Here is a tiny trained network, its code and every weight. The questions are about switching its units off for an input and a target symbol, where a switched-off unit gives its printed mean instead of its output.

import numpy as np


def w(rows, s, z=0):
    codes = np.array(rows[::2]) - 128.0
    scale = np.full(codes.shape[1], s)
    scale[-1] = z or s
    return codes * scale


def f(y):
    return np.maximum(y, 0)


def softmax(a):
    e = np.exp(a - a.max(-1, keepdims=True))
    return e / e.sum(-1, keepdims=True)


def log_softmax(a):
    a = a - a.max(-1, keepdims=True)
    return a - np.log(np.exp(a).sum(-1, keepdims=True))


def net(x, mask):
    ids = ['αβγδεζηλμξπστφψω'.index(c) for c in x.split()]
    T = len(ids)
    res = E[ids] + P[:T]
    r = res
    for j in range(2):
        rows = slice(2 * j, 2 * j + 2)
        q, k, v = (r @ M[0][rows].T for M in (Q, K, V))
        z = softmax(np.where(np.tri(T) > 0, q @ k.T / 2**0.5, -1e9)) @ v
        o = O[0][rows]
        res = res + np.where(mask[j], z, o[:, -1]) @ o[:, :-1]
    y = f(res @ A[0][:, :-1].T + A[0][:, -1])
    res = res + np.where(mask[2:14], y, B[0][:, -1]) @ B[0][:, :-1]
    return log_softmax(res[-1] @ U[:, :-1].T + U[:, -1])


Q, K, V, O, A, B = {}, {}, {}, {}, {}, {}
E = w([
[102,150,147],'α',
[104,148,149],'β',
[104,153,155],'γ',
[114,133,134],'δ',
[115,131,131],'ε',
[101,151,154],'ζ',
[99,123,130],'η',
[123,150,165],'λ',
[126,141,75],'μ',
[111,185,104],'ξ',
[146,135,173],'π',
[129,137,110],'σ',
[192,3,124],'τ',
[64,130,85],'φ',
[198,160,195],'ψ',
[185,228,107],'ω',
],0.019)
P = w([
[55,201,251],'0',
[98,199,176],'1',
[129,207,149],'2',
[137,187,151],'3',
[130,165,133],'4',
[138,169,128],'5',
[151,161,119],'6',
[159,165,134],'7',
[150,157,109],'8',
[142,147,95],'9',
[138,142,116],'10',
],0.0033)
Q[0] = w([
[106,170,239],'h0',
[1,167,155],'h0',
[88,220,118],'h1',
[141,18,67],'h1',
],0.01)
K[0] = w([
[183,236,113],'h0',
[99,180,108],'h0',
[246,108,147],'h1',
[15,215,193],'h1',
],0.012)
V[0] = w([
[1,79,129],'h0',
[31,213,55],'h0',
[36,12,229],'h1',
[21,56,13],'h1',
],0.007)
O[0] = w([
[86,64,138,77],'h0',
[14,155,145,157],'h0',
[70,93,252,70],'h1',
[60,152,126,4],'h1',
],0.012,0.0049)
A[0] = w([
[42,28,77,73],'n0',
[1,51,146,87],'n1',
[65,57,85,119],'n2',
[171,49,111,12],'n3',
[240,140,187,179],'n4',
[43,152,144,134],'n5',
[110,105,236,192],'n6',
[140,184,149,123],'n7',
[21,193,82,178],'n8',
[205,167,160,237],'n9',
[191,119,98,2],'n10',
[127,207,83,32],'n11',
],0.0086,0.0049)
B[0] = w([
[232,118,97,138],'n0',
[152,73,143,160],'n1',
[175,108,92,140],'n2',
[103,134,254,145],'n3',
[114,113,96,247],'n4',
[83,65,126,170],'n5',
[188,178,210,170],'n6',
[110,97,146,167],'n7',
[75,113,119,212],'n8',
[133,130,68,255],'n9',
[47,113,217,166],'n10',
[75,160,179,169],'n11',
],0.0095,0.0091)
U = w([
[109,131,182,8],'α',
[113,142,186,8],'β',
[88,157,198,67],'γ',
[90,129,114,253],'δ',
[47,104,74,237],'ε',
[105,133,187,22],'ζ',
[20,154,107,117],'η',
[117,136,187,113],'λ',
[238,65,17,233],'μ',
[73,125,175,7],'ξ',
[174,105,167,60],'π',
[136,241,32,85],'σ',
[162,9,157,66],'τ',
[65,2,67,145],'φ',
[172,207,196,163],'ψ',
[163,198,155,232],'ω',
],0.0072,0.0044)

Each question gives the input, a string of symbols that net reads in full, and the target symbol t.
The units are the heads (2 rows each of Q, K, V and O) and the neurons (one row each of A and B). Each row of codes is followed by its name. A weight is (code - 128) times the scale printed after its matrix; where a second scale follows, it is the last column's (O, A, B and U).
mask holds one flag per unit, heads first, then neurons. A switched-off unit (its flag False) gives its mean, the last column of its rows in O or B, instead of its output. The means were averaged over made-up inputs and are rounded, as every weight is.
A unit's drop is (log p(t) with every unit on - log p(t) with that unit switched off) / (log p(t) with every unit on - log p(t) with every unit switched off).
The circuit of an input: a set's keep is (log p(t) with only the set's units on - log p(t) with every unit switched off) / (log p(t) with every unit on - log p(t) with every unit switched off). Starting from the 12 units with the biggest drops (on a tie, the unit counted first), units are removed one at a time, each time the one whose removal leaves the highest keep (on an exact tie, the one counted first), for as long as the keep stays at least 0.8.
circuit, biggest first: the units of the circuit, biggest drop first
most important unit: the unit with the biggest drop
top k neurons: the k neurons with the biggest drops, biggest first
which heads matter: for each layer, one digit per head in row order, 1 if its drop is at least 0.15 and else 0, layers parted by /
drop when u is switched off: that unit's drop, to one decimal
input λ ω ξ γ, target σ: circuit, biggest first => h1; h0
input ω δ ξ, target σ: most important unit => h1
input ψ α ε, target μ: which heads matter => 11
input σ ξ ω μ λ, target σ: circuit, biggest first => h1; h0
input ε δ δ μ ψ μ ω γ λ, target σ: which heads matter => 11
input γ ψ σ, target μ: circuit, biggest first => h1; n11; h0
input β ε ζ δ ψ μ ζ ψ ψ γ α, target μ: which heads matter => 01
input ψ ψ δ, target μ: circuit, biggest first => h1; h0
input φ λ δ μ ψ ψ α ε, target μ: which heads matter => 01
input λ ε ω, target σ: top 2 neurons => n9; n11
input ψ ζ ψ φ φ, target μ: top 3 neurons => n0; n2; n10
input τ μ γ η τ φ, target φ: which heads matter => 11
input β μ ω π, target σ: which heads matter => 11
input λ ψ μ λ π η λ ψ π, target μ: which heads matter => 10
input ψ ε ψ γ ψ γ, target μ: which heads matter => 01
input ω ξ μ, target σ: which heads matter => 01
input η ψ λ, target μ: top neuron => n9
input γ ε ω μ ξ ψ ω π γ, target σ: which heads matter => 11
input ζ ω ψ τ, target τ: top 3 neurons => n3; n10; n4
input ε ζ ω ζ, target σ: drop when h1 is switched off => 0.6
input φ μ σ φ μ, target φ: drop when h1 is switched off => 0.3
input ξ μ η ε ξ, target η: drop when h1 is switched off => 0.3
input μ ψ λ α, target μ: drop when n10 is switched off => 0.1
